Below are the code and all the weights of a small trained network. Each question names an input and a class and asks about switching units off, where a switched-off unit gives its printed mean instead of its output.

import numpy as np


def w(rows, s, z=0):
    codes = np.array(rows[::2]) - 128.0
    scale = np.full(codes.shape[1], s)
    scale[-1] = z or s
    return codes * scale


def norm(h):
    return h / np.sqrt((h * h).mean(-1, keepdims=True) + 1e-5)


def f(y):
    return y / 2 * (1 + np.tanh(0.7978845608 * (y + 0.044715 * y**3)))


def log_softmax(a):
    a = a - a.max(-1, keepdims=True)
    return a - np.log(np.exp(a).sum(-1, keepdims=True))


def net(x, mask):
    res = np.array(x, float).reshape(1, 5) / 4 @ E
    u = 0
    for l in range(3):
        y = f(norm(res) @ A[l][:, :-1].T + A[l][:, -1])
        res = res + np.where(mask[u : u + 5], y, B[l][:, -1]) @ B[l][:, :-1]
        u += 5
    return log_softmax(norm(res)[-1] @ U[:, :-1].T + U[:, -1])


A, B = {}, {}
E = w([
[148,226,96],'x0',
[34,98,245],'x1',
[2,96,109],'x2',
[123,130,127],'x3',
[129,129,127],'x4',
],0.0061)
A[0] = w([
[71,130,233,190],'L0N1',
[138,205,211,147],'L0N2',
[199,119,70,57],'L0N3',
[101,254,229,143],'L0N4',
[48,164,114,4],'L0N5',
],0.0098,0.0035)
B[0] = w([
[122,183,164,254],'L0N1',
[182,105,188,187],'L0N2',
[107,168,167,165],'L0N3',
[254,58,210,217],'L0N4',
[142,183,85,137],'L0N5',
],0.0079,0.0055)
A[1] = w([
[112,116,216,80],'L1N1',
[156,49,217,157],'L1N2',
[157,36,174,3],'L1N3',
[255,112,110,210],'L1N4',
[130,102,19,157],'L1N5',
],0.0061,0.0026)
B[1] = w([
[55,172,147,170],'L1N1',
[2,215,86,228],'L1N2',
[160,154,85,132],'L1N3',
[53,120,53,254],'L1N4',
[110,67,148,154],'L1N5',
],0.0094,0.0038)
A[2] = w([
[37,2,60,250],'L2N1',
[216,161,61,200],'L2N2',
[231,96,220,36],'L2N3',
[126,159,55,32],'L2N4',
[175,133,96,131],'L2N5',
],0.0085,0.0019)
B[2] = w([
[254,18,129,253],'L2N1',
[49,104,124,201],'L2N2',
[210,67,119,158],'L2N3',
[128,107,13,154],'L2N4',
[51,197,3,141],'L2N5',
],0.0054,0.0047)
U = w([
[104,59,65,194],'0',
[201,24,219,255],'1',
[54,225,254,115],'2',
[26,95,224,16],'3',
[110,212,76,9],'4',
],0.0083,0.0029)

Each question gives the input, the list of numbers given to net, and the class t.
The units are the neurons (one row each of A and B). Each row of codes is followed by its name. A weight is (code - 128) times the scale printed after its matrix; where a second scale follows, it is the last column's (A, B and U).
mask holds one flag per neuron, layer by layer. A switched-off neuron (its flag False) gives its mean, the last column of its row in B, instead of its output. The means were averaged over made-up inputs and are rounded, as every weight is.
A unit's drop is (log p(t) with every unit on - log p(t) with that unit switched off) / (log p(t) with every unit on - log p(t) with every unit switched off).
The circuit of an input: a set's keep is (log p(t) with only the set's units on - log p(t) with every unit switched off) / (log p(t) with every unit on - log p(t) with every unit switched off). Starting from the 12 units with the biggest drops (on a tie, the unit counted first), units are removed one at a time, each time the one whose removal leaves the highest keep (on an exact tie, the one counted first), for as long as the keep stays at least 0.8.
circuit, biggest first: the units of the circuit, biggest drop first
top k neurons in layer l: the k neurons of layer l with the biggest drops, biggest first
drop when u is switched off: that unit's drop, to one decimal
input [-3,-1,7,-5,3], class 1: circuit, biggest first => L2N1, L1N4
input [-2,3,-6,3,-8], class 2: circuit, biggest first => L1N2
input [0,-8,7,-3,6], class 1: circuit, biggest first => L2N1, L1N5
input [7,8,-5,-6,2], class 1: top 2 neurons in layer 0 => L0N4, L0N2
input [0,-3,2,2,0], class 1: top 3 neurons in layer 1 => L1N5, L1N2, L1N4
input [-7,-5,6,7,-1], class 1: top 2 neurons in layer 1 => L1N4, L1N2
input [5,0,2,7,8], class 0: top 2 neurons in layer 0 => L0N1, L0N3
input [7,3,0,-2,-8], class 1: drop when L0N4 is switched off => 0.8
input [0,-1,5,-5,-4], class 1: drop when L2N1 is switched off => 0.4
input [-6,1,0,-5,-2], class 2: drop when L1N1 is switched off => 0.1
input [-4,0,7,-1,7], class 1: top 2 neurons in layer 1 => L1N2, L1N4
